Below is a small trained network, with its code and all its weights. Each question gives an input and a target symbol and asks what happens when units are switched off, that is, made to give their printed mean instead of their output.

import numpy as np


def w(rows, s, z=0):
    codes = np.array(rows[::2]) - 128.0
    scale = np.full(codes.shape[1], s)
    scale[-1] = z or s
    return codes * scale


def f(y):
    return np.maximum(y, 0)


def softmax(a):
    e = np.exp(a - a.max(-1, keepdims=True))
    return e / e.sum(-1, keepdims=True)


def log_softmax(a):
    a = a - a.max(-1, keepdims=True)
    return a - np.log(np.exp(a).sum(-1, keepdims=True))


def net(x, mask):
    ids = ['αγδεζθλπστφω'.index(c) for c in x.split()]
    T = len(ids)
    res = E[ids] + P[:T]
    r = res
    for j in range(3):
        rows = slice(2 * j, 2 * j + 2)
        q, k, v = (r @ M[0][rows].T for M in (Q, K, V))
        z = softmax(np.where(np.tri(T) > 0, q @ k.T / 2**0.5, -1e9)) @ v
        o = O[0][rows]
        res = res + np.where(mask[j], z, o[:, -1]) @ o[:, :-1]
    y = f(res @ A[0][:, :-1].T + A[0][:, -1])
    res = res + np.where(mask[3:27], y, B[0][:, -1]) @ B[0][:, :-1]
    return log_softmax(res[-1] @ U[:, :-1].T + U[:, -1])


Q, K, V, O, A, B = {}, {}, {}, {}, {}, {}
E = w([
[162,113,157],'α',
[148,103,146],'γ',
[158,114,131],'δ',
[168,120,127],'ε',
[105,151,53],'ζ',
[129,89,193],'θ',
[150,197,253],'λ',
[176,136,106],'π',
[109,111,120],'σ',
[119,95,132],'τ',
[162,118,124],'φ',
[68,82,132],'ω',
],0.024)
P = w([
[174,140,159],'0',
[200,69,189],'1',
[201,34,186],'2',
[125,76,156],'3',
[171,1,173],'4',
[75,124,121],'5',
[71,127,119],'6',
[63,132,113],'7',
[57,132,108],'8',
[48,132,106],'9',
],0.0093)
Q[0] = w([
[95,191,57],'head 1',
[134,93,73],'head 1',
[219,8,105],'head 2',
[121,97,177],'head 2',
[55,153,119],'head 3',
[181,119,104],'head 3',
],0.012)
K[0] = w([
[115,155,150],'head 1',
[1,107,34],'head 1',
[132,182,246],'head 2',
[105,140,226],'head 2',
[173,223,179],'head 3',
[121,89,66],'head 3',
],0.008)
V[0] = w([
[21,147,254],'head 1',
[153,198,132],'head 1',
[105,199,223],'head 2',
[124,153,237],'head 2',
[91,226,133],'head 3',
[134,123,84],'head 3',
],0.0087)
O[0] = w([
[118,84,183,190],'head 1',
[132,97,118,135],'head 1',
[116,154,37,223],'head 2',
[1,248,133,249],'head 2',
[119,73,86,101],'head 3',
[207,131,161,89],'head 3',
],0.0079,0.011)
A[0] = w([
[128,121,185,82],'neuron 1',
[103,123,115,170],'neuron 2',
[252,130,88,108],'neuron 3',
[153,200,168,42],'neuron 4',
[158,151,164,157],'neuron 5',
[113,172,25,111],'neuron 6',
[188,14,192,51],'neuron 7',
[122,197,165,61],'neuron 8',
[133,19,132,90],'neuron 9',
[252,131,236,82],'neuron 10',
[111,68,54,159],'neuron 11',
[176,138,177,58],'neuron 12',
[167,71,106,20],'neuron 13',
[173,139,72,16],'neuron 14',
[90,96,222,47],'neuron 15',
[207,177,154,1],'neuron 16',
[49,62,114,69],'neuron 17',
[135,212,116,137],'neuron 18',
[104,91,153,159],'neuron 19',
[225,155,192,47],'neuron 20',
[92,68,126,37],'neuron 21',
[123,97,78,35],'neuron 22',
[224,50,239,45],'neuron 23',
[48,116,152,147],'neuron 24',
],0.012,0.0056)
B[0] = w([
[173,175,110,169],'neuron 1',
[139,132,122,168],'neuron 2',
[255,108,133,148],'neuron 3',
[93,104,108,177],'neuron 4',
[112,171,73,168],'neuron 5',
[159,92,197,216],'neuron 6',
[184,139,90,155],'neuron 7',
[102,78,32,208],'neuron 8',
[173,119,189,137],'neuron 9',
[67,68,89,201],'neuron 10',
[96,105,48,145],'neuron 11',
[63,131,125,155],'neuron 12',
[112,166,130,129],'neuron 13',
[94,136,178,131],'neuron 14',
[188,149,130,207],'neuron 15',
[105,52,178,140],'neuron 16',
[138,150,176,169],'neuron 17',
[128,66,159,217],'neuron 18',
[129,155,138,161],'neuron 19',
[104,52,130,167],'neuron 20',
[111,127,160,137],'neuron 21',
[143,177,150,131],'neuron 22',
[129,175,116,186],'neuron 23',
[179,141,110,246],'neuron 24',
],0.0093,0.014)
U = w([
[56,77,140,146],'α',
[123,125,200,160],'γ',
[144,105,136,46],'δ',
[149,91,145,41],'ε',
[183,133,141,148],'ζ',
[156,215,170,254],'θ',
[146,211,48,25],'λ',
[165,62,189,59],'π',
[155,151,172,64],'σ',
[176,203,113,149],'τ',
[152,98,146,63],'φ',
[173,183,252,74],'ω',
],0.012,0.0086)

Each question gives the input, a string of symbols that net reads in full, and the target symbol t.
The units are the heads (2 rows each of Q, K, V and O) and the neurons (one row each of A and B). Each row of codes is followed by its name. A weight is (code - 128) times the scale printed after its matrix; where a second scale follows, it is the last column's (O, A, B and U).
mask holds one flag per unit, heads first, then neurons. A switched-off unit (its flag False) gives its mean, the last column of its rows in O or B, instead of its output. The means were averaged over made-up inputs and are rounded, as every weight is.
A unit's drop is (log p(t) with every unit on - log p(t) with that unit switched off) / (log p(t) with every unit on - log p(t) with every unit switched off).
The circuit of an input: a set's keep is (log p(t) with only the set's units on - log p(t) with every unit switched off) / (log p(t) with every unit on - log p(t) with every unit switched off). Starting from the 12 units with the biggest drops (on a tie, the unit counted first), units are removed one at a time, each time the one whose removal leaves the highest keep (on an exact tie, the one counted first), for as long as the keep stays at least 0.8.
units of the circuit, in order: the units of the circuit, biggest drop first
unit that matters most: the unit with the biggest drop
top k neurons: the k neurons with the biggest drops, biggest first
which heads matter: for each layer, one digit per head in row order, 1 if its drop is at least 0.15 and else 0, layers parted by /
input α ζ θ π δ, target θ: units of the circuit, in order -> [neuron 10; neuron 8; neuron 18]
input φ α θ σ, target θ: units of the circuit, in order -> [neuron 10; neuron 8]
input θ δ λ, target α: units of the circuit, in order -> [neuron 8; neuron 10]
input λ ε α, target α: units of the circuit, in order -> [neuron 18; neuron 15; head 2]
input λ θ α, target α: units of the circuit, in order -> [head 2; neuron 18; neuron 15]
input π θ γ ω φ, target θ: unit that matters most -> neuron 10
input δ ε π, target π: which heads matter -> 111
input π ε ω, target ω: which heads matter -> 010
input δ γ φ θ τ, target θ: which heads matter -> 000
input θ φ ω γ ω τ γ, target θ: which heads matter -> 010
input λ π δ, target α: which heads matter -> 010
input π α π α π θ, target θ: units of the circuit, in order -> [neuron 10; neuron 18; neuron 20]
input δ ω λ λ, target λ: which heads matter -> 100
input π π π, target π: which heads matter -> 011
input ω θ λ, target α: which heads matter -> 000
input π θ ω ω π σ, target θ: which heads matter -> 010
input π ω θ θ α, target θ: which heads matter -> 000
input σ λ φ, target α: top 3 neurons -> [neuron 18; neuron 15; neuron 8]
input λ π ω ε λ, target λ: top 2 neurons -> [neuron 8; neuron 6]
input γ λ θ τ λ α ω, target θ: top neuron -> [neuron 17]
